Here is a tiny trained network, its code and every weight. The questions are about switching its units off for an input and a class, where a switched-off unit gives its printed mean instead of its output.

import numpy as np


def w(rows, s, z=0):
    codes = np.array(rows[::2]) - 128.0
    scale = np.full(codes.shape[1], s)
    scale[-1] = z or s
    return codes * scale


def f(y):
    return np.maximum(y, 0)


def log_softmax(a):
    a = a - a.max(-1, keepdims=True)
    return a - np.log(np.exp(a).sum(-1, keepdims=True))


def net(x, mask):
    res = np.array(x, float).reshape(1, 3) / 4 @ E
    y = f(res @ A[0][:, :-1].T + A[0][:, -1])
    res = res + np.where(mask, y, B[0][:, -1]) @ B[0][:, :-1]
    return log_softmax(res[-1] @ U[:, :-1].T + U[:, -1])


A, B = {}, {}
E = w([
[207,54,111,231,151,88,238,180,124,175],'x0',
[74,186,77,116,114,206,195,119,1,44],'x1',
[155,108,243,62,247,206,139,236,125,145],'x2',
],0.008)
A[0] = w([
[191,69,200,111,214,138,146,217,152,171,197],'N0',
[89,183,79,140,41,114,124,67,101,94,254],'N1',
[225,30,159,168,150,86,126,166,203,209,211],'N2',
[93,175,194,41,181,186,83,160,135,109,160],'N3',
[119,134,201,57,202,184,85,155,153,139,166],'N4',
[56,210,82,132,89,146,159,90,46,15,202],'N5',
[188,64,175,131,195,109,133,182,153,198,129],'N6',
[16,252,134,83,102,146,97,92,101,50,183],'N7',
[162,74,130,164,126,83,138,145,157,172,195],'N8',
[88,156,217,35,173,203,59,155,140,114,170],'N9',
[50,255,130,74,117,182,109,107,87,44,218],'N10',
[151,95,127,154,166,161,221,195,45,103,169],'N11',
[145,96,132,158,171,166,236,188,66,124,152],'N12',
[142,109,94,178,58,31,97,72,197,165,155],'N13',
[55,212,87,109,80,141,134,69,79,57,105],'N14',
[188,81,94,219,124,49,168,138,158,165,252],'N15',
],0.0075,0.0044)
B[0] = w([
[208,112,216,103,186,119,176,176,142,79,239],'N0',
[76,150,3,112,75,147,92,97,87,140,237],'N1',
[156,41,211,121,106,86,107,109,124,59,248],'N2',
[88,193,119,58,166,113,125,186,188,180,213],'N3',
[123,178,171,72,202,96,149,184,168,173,212],'N4',
[153,150,2,122,55,210,103,179,56,126,249],'N5',
[211,56,229,104,146,131,135,159,123,51,209],'N6',
[65,156,100,83,114,175,77,150,143,133,243],'N7',
[126,68,166,181,114,118,123,87,141,99,198],'N8',
[98,182,136,66,179,91,123,178,178,190,225],'N9',
[54,174,63,93,116,202,68,174,153,133,249],'N10',
[182,161,85,193,154,203,194,121,81,148,212],'N11',
[178,154,102,205,169,192,228,121,79,130,209],'N12',
[80,102,102,182,20,43,58,60,203,176,228],'N13',
[135,81,61,83,63,182,69,160,68,56,218],'N14',
[112,76,152,198,89,116,129,60,127,126,240],'N15',
],0.0078,0.012)
U = w([
[149,195,108,138,201,186,177,190,116,170,16],'0',
[56,144,43,63,44,225,18,154,67,95,8],'1',
[191,68,186,183,175,159,183,111,68,59,48],'2',
[169,167,63,222,104,196,195,105,31,172,205],'3',
[31,211,149,72,198,113,101,163,195,226,107],'4',
[161,56,193,156,75,56,67,99,164,82,113],'5',
[2,102,99,202,53,10,70,16,166,209,249],'6',
[176,122,192,55,188,22,134,187,147,134,232],'7',
],0.0055,0.0012)

Each question gives the input, the list of numbers given to net, and the class t.
The units are the neurons (one row each of A and B). Each row of codes is followed by its name. A weight is (code - 128) times the scale printed after its matrix; where a second scale follows, it is the last column's (A, B and U).
mask holds one flag per neuron, in row order. A switched-off neuron (its flag False) gives its mean, the last column of its row in B, instead of its output. The means were averaged over made-up inputs and are rounded, as every weight is.
A unit's drop is (log p(t) with every unit on - log p(t) with that unit switched off) / (log p(t) with every unit on - log p(t) with every unit switched off).
The circuit of an input: a set's keep is (log p(t) with only the set's units on - log p(t) with every unit switched off) / (log p(t) with every unit on - log p(t) with every unit switched off). Starting from the 12 units with the biggest drops (on a tie, the unit counted first), units are removed one at a time, each time the one whose removal leaves the highest keep (on an exact tie, the one counted first), for as long as the keep stays at least 0.8.
circuit, biggest first: the units of the circuit, biggest drop first
unit that matters most: the unit with the biggest drop
k most important neurons: the k neurons with the biggest drops, biggest first
drop of u: that unit's drop, to one decimal
input [3,1,-2], class 3: circuit, biggest first	(N7 N10)
input [6,6,7], class 2: unit that matters most	N0
input [-4,5,5], class 4: circuit, biggest first	(N9 N3)
input [0,1,1], class 0: circuit, biggest first	(N13 N14)
input [3,3,2], class 3: circuit, biggest first	(N11 N12)
input [5,3,8], class 2: circuit, biggest first	(N6 N0)
input [-6,-5,-3], class 6: circuit, biggest first	(N5 N13)
input [3,-7,-3], class 5: 2 most important neurons	(N2 N6)
input [1,-4,-2], class 5: 3 most important neurons	(N1 N2 N10)
input [3,-4,-2], class 5: 2 most important neurons	(N2 N1)
input [1,-6,3], class 7: 2 most important neurons	(N0 N4)
input [8,7,5], class 2: 2 most important neurons	(N0 N1)
input [2,-8,-3], class 5: 3 most important neurons	(N2 N6 N1)
input [1,0,-8], class 6: circuit, biggest first	(N13)
input [1,-8,3], class 5: 3 most important neurons	(N2 N8 N15)
input [3,4,8], class 0: 2 most important neurons	(N11 N12)
input [2,0,0], class 2: drop of N5	0.1
input [-1,-4,5], class 7: drop of N1	0.0
input [-1,1,4], class 4: drop of N9	0.1
input [-5,-4,5], class 4: drop of N1	-0.1
input [-7,2,4], class 4: unit that matters most	N9
